Here is a tiny trained network, its code and every weight. The questions are about switching its units off for an input and a target symbol, where a switched-off unit gives its printed mean instead of its output.

import numpy as np


def w(rows, s, z=0):
    codes = np.array(rows[::2]) - 128.0
    scale = np.full(codes.shape[1], s)
    scale[-1] = z or s
    return codes * scale


def norm(h):
    return h / np.sqrt((h * h).mean(-1, keepdims=True) + 1e-5)


def f(y):
    return np.maximum(y, 0)


def softmax(a):
    e = np.exp(a - a.max(-1, keepdims=True))
    return e / e.sum(-1, keepdims=True)


def log_softmax(a):
    a = a - a.max(-1, keepdims=True)
    return a - np.log(np.exp(a).sum(-1, keepdims=True))


def net(x, mask):
    ids = ['βγδλμξσ'.index(c) for c in x.split()]
    T = len(ids)
    res = E[ids] + P[:T]
    u = 0
    for l in range(2):
        q, k, v = (norm(res) @ M[l].T for M in (Q, K, V))
        z = softmax(np.where(np.tri(T) > 0, q @ k.T / 3**0.5, -1e9)) @ v
        res = res + np.where(mask[u], z, O[l][:, -1]) @ O[l][:, :-1]
        u += 1
        y = f(norm(res) @ A[l][:, :-1].T + A[l][:, -1])
        res = res + np.where(mask[u : u + 12], y, B[l][:, -1]) @ B[l][:, :-1]
        u += 12
    return log_softmax(norm(res)[-1] @ U[:, :-1].T + U[:, -1])


Q, K, V, O, A, B = {}, {}, {}, {}, {}, {}
E = w([
[98,126,140,92],'β',
[74,159,139,142],'γ',
[108,114,144,141],'δ',
[79,95,88,194],'λ',
[92,109,147,116],'μ',
[115,163,105,95],'ξ',
[153,75,252,106],'σ',
],0.027)
P = w([
[184,127,40,93],'0',
[20,177,211,174],'1',
[2,172,194,160],'2',
[79,127,153,117],'3',
[73,146,139,97],'4',
[84,129,132,59],'5',
[124,115,119,42],'6',
],0.0097)
Q[0] = w([
[142,96,198,234],'0.h1',
[6,60,103,168],'0.h1',
[80,116,55,103],'0.h1',
],0.011)
K[0] = w([
[135,133,173,146],'0.h1',
[127,111,71,99],'0.h1',
[255,110,152,107],'0.h1',
],0.0094)
V[0] = w([
[94,254,125,96],'0.h1',
[198,106,109,54],'0.h1',
[201,115,66,126],'0.h1',
],0.0091)
O[0] = w([
[105,214,156,161,204],'0.h1',
[7,91,40,163,71],'0.h1',
[127,109,15,175,4],'0.h1',
],0.011,0.0028)
A[0] = w([
[160,38,62,235,121],'0.n1',
[127,51,148,108,133],'0.n2',
[181,172,47,158,84],'0.n3',
[86,210,111,75,125],'0.n4',
[142,251,89,99,149],'0.n5',
[153,233,127,220,77],'0.n6',
[118,139,216,1,136],'0.n7',
[213,228,113,63,253],'0.n8',
[53,113,65,74,183],'0.n9',
[185,201,215,128,171],'0.n10',
[117,143,191,100,144],'0.n11',
[42,183,172,197,137],'0.n12',
],0.0078,0.005)
B[0] = w([
[197,99,54,89,168],'0.n1',
[134,248,138,124,159],'0.n2',
[172,123,183,104,132],'0.n3',
[74,20,104,108,191],'0.n4',
[173,49,179,126,171],'0.n5',
[126,42,150,69,142],'0.n6',
[95,159,128,192,254],'0.n7',
[55,115,236,255,192],'0.n8',
[213,125,213,194,213],'0.n9',
[96,90,132,159,210],'0.n10',
[32,125,45,194,204],'0.n11',
[230,52,84,113,229],'0.n12',
],0.0061,0.0079)
Q[1] = w([
[190,44,162,140],'1.h1',
[2,85,187,132],'1.h1',
[92,110,236,197],'1.h1',
],0.0078)
K[1] = w([
[114,228,109,125],'1.h1',
[155,165,81,11],'1.h1',
[176,119,92,70],'1.h1',
],0.012)
V[1] = w([
[3,93,140,59],'1.h1',
[119,126,186,90],'1.h1',
[100,193,133,214],'1.h1',
],0.016)
O[1] = w([
[143,177,2,167,253],'1.h1',
[185,92,115,248,53],'1.h1',
[24,2,96,175,68],'1.h1',
],0.009,0.0053)
A[1] = w([
[96,49,76,87,123],'1.n1',
[156,153,161,166,16],'1.n2',
[163,215,131,49,3],'1.n3',
[104,166,71,187,123],'1.n4',
[158,203,159,59,140],'1.n5',
[134,34,167,198,117],'1.n6',
[142,53,219,151,83],'1.n7',
[17,139,141,151,154],'1.n8',
[127,51,125,15,168],'1.n9',
[82,165,67,133,79],'1.n10',
[180,101,135,245,153],'1.n11',
[186,152,189,100,90],'1.n12',
],0.011,0.0045)
B[1] = w([
[36,68,103,162,179],'1.n1',
[34,222,188,90,142],'1.n2',
[208,22,102,167,160],'1.n3',
[88,133,181,49,240],'1.n4',
[127,94,42,213,207],'1.n5',
[235,87,104,20,199],'1.n6',
[201,254,150,114,197],'1.n7',
[197,107,108,152,254],'1.n8',
[117,104,169,139,183],'1.n9',
[194,145,154,37,198],'1.n10',
[86,151,66,143,223],'1.n11',
[192,61,52,46,187],'1.n12',
],0.0078,0.0065)
U = w([
[89,184,109,206,238],'β',
[110,82,156,252,2],'γ',
[57,54,142,129,50],'δ',
[175,64,115,72,105],'λ',
[98,181,83,75,181],'μ',
[73,115,164,109,210],'ξ',
[203,151,77,178,110],'σ',
],0.018,0.0032)

Each question gives the input, a string of symbols that net reads in full, and the target symbol t.
The units are the heads (3 rows each of Q, K, V and O) and the neurons (one row each of A and B). Each row of codes is followed by its name. A weight is (code - 128) times the scale printed after its matrix; where a second scale follows, it is the last column's (O, A, B and U).
mask holds one flag per unit, layer by layer, with each layer's heads first. A switched-off unit (its flag False) gives its mean, the last column of its rows in O or B, instead of its output. The means were averaged over made-up inputs and are rounded, as every weight is.
A unit's drop is (log p(t) with every unit on - log p(t) with that unit switched off) / (log p(t) with every unit on - log p(t) with every unit switched off).
The circuit of an input: a set's keep is (log p(t) with only the set's units on - log p(t) with every unit switched off) / (log p(t) with every unit on - log p(t) with every unit switched off). Starting from the 12 units with the biggest drops (on a tie, the unit counted first), units are removed one at a time, each time the one whose removal leaves the highest keep (on an exact tie, the one counted first), for as long as the keep stays at least 0.8.
circuit, biggest first: the units of the circuit, biggest drop first
k most important neurons of layer l: the k neurons of layer l with the biggest drops, biggest first
drop of u: that unit's drop, to one decimal
input ξ λ γ μ β μ δ, target δ: circuit, biggest first	[1.h1, 0.h1]
input δ σ λ σ λ δ λ, target λ: circuit, biggest first	[1.n6]
input β β δ μ, target μ: circuit, biggest first	[1.h1, 0.h1, 0.n8]
input μ σ μ β λ γ, target σ: 4 most important neurons of layer 0	[0.n7, 0.n11, 0.n8, 0.n9]
input μ λ γ ξ β β μ, target σ: 2 most important neurons of layer 0	[0.n7, 0.n8]
input λ μ λ, target λ: circuit, biggest first	[1.n6, 0.h1]
input μ μ ξ δ, target σ: circuit, biggest first	[0.n8, 0.h1, 1.h1]
input σ μ λ, target σ: circuit, biggest first	[1.h1, 0.h1, 0.n8]
input δ μ σ σ ξ ξ, target λ: 2 most important neurons of layer 0	[0.n7, 0.n11]
input β σ σ, target β: 3 most important neurons of layer 0	[0.n7, 0.n11, 0.n8]
input μ σ β, target σ: 4 most important neurons of layer 0	[0.n7, 0.n8, 0.n11, 0.n9]
input μ δ σ ξ ξ, target σ: 2 most important neurons of layer 0	[0.n11, 0.n8]
input μ δ μ ξ ξ, target σ: 2 most important neurons of layer 0	[0.n7, 0.n8]
input μ δ λ δ ξ β β, target σ: circuit, biggest first	[1.h1]
input β β μ ξ σ δ, target μ: 2 most important neurons of layer 1	[1.n4, 1.n10]
input β β λ γ δ, target μ: 2 most important neurons of layer 0	[0.n8, 0.n7]
input β ξ β, target μ: 2 most important neurons of layer 1	[1.n10, 1.n4]
input δ β ξ δ β, target λ: 2 most important neurons of layer 0	[0.n9, 0.n8]
input δ γ σ γ β, target λ: 2 most important neurons of layer 0	[0.n9, 0.n1]
input δ δ δ δ, target λ: most important neuron of layer 1	[1.n3]
input λ μ λ δ, target ξ: drop of 1.h1	0.9
input λ λ γ λ ξ μ, target ξ: drop of 1.h1	1.1
input μ μ λ, target μ: drop of 0.n8	0.5
input γ σ γ λ δ μ ξ, target γ: drop of 0.n8	0.2
